Here is a tiny trained network, its code and every weight. The questions are about switching its units off for an input and a target symbol, where a switched-off unit gives its printed mean instead of its output.

import numpy as np


def w(rows, s, z=0):
    codes = np.array(rows[::2]) - 128.0
    scale = np.full(codes.shape[1], s)
    scale[-1] = z or s
    return codes * scale


def norm(h):
    return h / np.sqrt((h * h).mean(-1, keepdims=True) + 1e-5)


def f(y):
    return y / 2 * (1 + np.tanh(0.7978845608 * (y + 0.044715 * y**3)))


def softmax(a):
    e = np.exp(a - a.max(-1, keepdims=True))
    return e / e.sum(-1, keepdims=True)


def log_softmax(a):
    a = a - a.max(-1, keepdims=True)
    return a - np.log(np.exp(a).sum(-1, keepdims=True))


def net(x, mask):
    ids = ['αδηθλξστφψω'.index(c) for c in x.split()]
    T = len(ids)
    res = E[ids] + P[:T]
    q, k, v = (norm(res) @ M[0].T for M in (Q, K, V))
    z = softmax(np.where(np.tri(T) > 0, q @ k.T / 4**0.5, -1e9)) @ v
    res = res + np.where(mask[0], z, O[0][:, -1]) @ O[0][:, :-1]
    y = f(norm(res) @ A[0][:, :-1].T + A[0][:, -1])
    res = res + np.where(mask[1:13], y, B[0][:, -1]) @ B[0][:, :-1]
    return log_softmax(norm(res)[-1] @ U[:, :-1].T + U[:, -1])


Q, K, V, O, A, B = {}, {}, {}, {}, {}, {}
E = w([
[167,221,186,150,153,97,83,74],'α',
[129,182,123,92,201,172,93,234],'δ',
[174,203,194,132,141,39,98,142],'η',
[194,189,200,145,133,85,94,60],'θ',
[159,68,68,47,5,101,123,177],'λ',
[120,101,153,74,142,227,43,119],'ξ',
[132,147,187,190,82,110,5,104],'σ',
[140,113,234,83,159,73,84,176],'τ',
[136,190,59,158,124,227,34,87],'φ',
[176,189,219,210,209,169,95,53],'ψ',
[198,192,174,147,132,105,96,62],'ω',
],0.017)
P = w([
[164,244,175,142,57,186,210,142],'0',
[150,219,191,110,64,164,150,154],'1',
[156,198,183,93,90,145,134,143],'2',
[144,151,190,64,105,145,118,130],'3',
[146,166,165,74,138,127,82,163],'4',
[141,139,156,78,150,113,69,139],'5',
[144,114,135,89,166,106,57,128],'6',
[155,93,128,97,202,102,42,150],'7',
[169,74,112,119,220,83,29,138],'8',
[216,30,108,149,227,69,2,107],'9',
],0.0085)
Q[0] = w([
[192,190,88,112,104,212,39,191],'head 0',
[156,216,156,75,149,55,189,192],'head 0',
[125,52,137,61,215,134,141,165],'head 0',
[82,120,3,167,168,161,219,141],'head 0',
],0.041)
K[0] = w([
[132,155,43,93,37,188,180,151],'head 0',
[148,151,133,131,177,32,211,195],'head 0',
[109,75,107,45,155,167,128,184],'head 0',
[99,165,101,160,254,194,114,99],'head 0',
],0.042)
V[0] = w([
[161,20,139,150,253,121,52,120],'head 0',
[68,105,246,190,62,152,163,141],'head 0',
[77,207,214,93,125,156,234,138],'head 0',
[134,190,137,134,131,180,138,62],'head 0',
],0.011)
O[0] = w([
[86,255,95,131,100,164,93,89,2],'head 0',
[89,186,21,107,198,214,123,199,197],'head 0',
[93,170,90,207,98,153,29,58,153],'head 0',
[70,186,215,13,168,17,121,55,159],'head 0',
],0.007,0.0069)
A[0] = w([
[152,211,64,137,247,135,200,85,109],'neuron 0',
[116,164,121,168,121,130,102,114,128],'neuron 1',
[105,122,142,195,189,169,184,96,91],'neuron 2',
[148,254,196,130,47,191,239,148,111],'neuron 3',
[125,131,49,181,125,159,133,124,69],'neuron 4',
[103,95,101,172,127,69,153,176,29],'neuron 5',
[136,165,122,120,156,117,89,129,76],'neuron 6',
[89,156,92,66,185,94,191,163,166],'neuron 7',
[145,246,172,110,7,171,232,165,253],'neuron 8',
[99,153,141,200,83,137,114,70,115],'neuron 9',
[112,80,72,120,95,113,140,133,125],'neuron 10',
[134,141,151,147,47,122,187,184,67],'neuron 11',
],0.026,0.0033)
B[0] = w([
[73,86,169,43,86,26,113,92,150],'neuron 0',
[120,100,158,117,113,117,130,138,188],'neuron 1',
[94,113,95,122,102,102,182,126,131],'neuron 2',
[42,71,212,91,94,46,145,52,162],'neuron 3',
[153,151,141,145,157,86,132,83,133],'neuron 4',
[232,136,104,90,130,90,137,140,144],'neuron 5',
[102,160,65,106,127,111,123,156,248],'neuron 6',
[136,122,177,146,105,111,129,90,129],'neuron 7',
[173,58,253,152,134,100,177,52,160],'neuron 8',
[108,82,177,98,108,105,146,91,142],'neuron 9',
[84,149,82,118,143,135,99,125,138],'neuron 10',
[98,161,158,157,111,153,123,152,139],'neuron 11',
],0.038,0.019)
U = w([
[72,69,204,83,144,84,139,82,207],'α',
[88,147,2,105,109,92,70,181,200],'δ',
[135,63,51,193,120,141,249,153,102],'η',
[190,176,97,167,225,119,116,54,127],'θ',
[90,128,136,169,144,178,131,134,24],'λ',
[96,142,121,176,125,150,151,132,2],'ξ',
[88,138,125,173,136,172,140,130,32],'σ',
[92,128,116,160,123,185,140,118,43],'τ',
[201,158,193,172,66,150,126,224,142],'φ',
[144,10,107,121,179,225,102,146,135],'ψ',
[90,143,121,172,114,162,134,123,17],'ω',
],0.0069,0.0044)

Each question gives the input, a string of symbols that net reads in full, and the target symbol t.
The units are the heads (4 rows each of Q, K, V and O) and the neurons (one row each of A and B). Each row of codes is followed by its name. A weight is (code - 128) times the scale printed after its matrix; where a second scale follows, it is the last column's (O, A, B and U).
mask holds one flag per unit, heads first, then neurons. A switched-off unit (its flag False) gives its mean, the last column of its rows in O or B, instead of its output. The means were averaged over made-up inputs and are rounded, as every weight is.
A unit's drop is (log p(t) with every unit on - log p(t) with that unit switched off) / (log p(t) with every unit on - log p(t) with every unit switched off).
The circuit of an input: a set's keep is (log p(t) with only the set's units on - log p(t) with every unit switched off) / (log p(t) with every unit on - log p(t) with every unit switched off). Starting from the 12 units with the biggest drops (on a tie, the unit counted first), units are removed one at a time, each time the one whose removal leaves the highest keep (on an exact tie, the one counted first), for as long as the keep stays at least 0.8.
circuit, biggest first: the units of the circuit, biggest drop first
unit that matters most: the unit with the biggest drop
top k neurons: the k neurons with the biggest drops, biggest first
drop when u is switched off: that unit's drop, to one decimal
input σ ξ ψ φ ξ λ τ θ α, target φ: top 2 neurons	neuron 6; neuron 3
input ψ ω σ σ ω, target δ: circuit, biggest first	neuron 8; head 0; neuron 3
input δ δ θ α α, target δ: circuit, biggest first	neuron 8
input φ σ φ, target δ: circuit, biggest first	head 0; neuron 8; neuron 3
input σ δ φ σ σ σ λ ψ, target η: circuit, biggest first	head 0; neuron 2; neuron 3
input θ λ τ ω τ σ δ, target φ: circuit, biggest first	head 0; neuron 6; neuron 3; neuron 5
input ψ τ σ σ λ, target φ: top 2 neurons	neuron 11; neuron 6
input η ω η λ δ δ σ, target φ: top 2 neurons	neuron 6; neuron 3
input δ λ σ τ, target φ: top 3 neurons	neuron 6; neuron 3; neuron 11
input σ θ σ δ σ λ σ, target φ: top 2 neurons	neuron 6; neuron 11
input φ ξ σ σ σ φ η δ δ η, target δ: top 3 neurons	neuron 8; neuron 3; neuron 0
input θ θ σ δ σ θ, target δ: top 3 neurons	neuron 8; neuron 3; neuron 6
input σ σ σ σ η δ η, target δ: top 4 neurons	neuron 8; neuron 3; neuron 0; neuron 6
input η τ σ σ φ η σ ξ θ ξ, target δ: unit that matters most	head 0
input τ λ ω, target φ: top 4 neurons	neuron 6; neuron 3; neuron 8; neuron 11
input φ τ θ σ τ, target δ: drop when head 0 is switched off	0.7
input φ σ σ δ φ φ, target δ: drop when neuron 3 is switched off	0.2
input τ φ φ δ φ λ, target φ: drop when neuron 1 is switched off	0.0
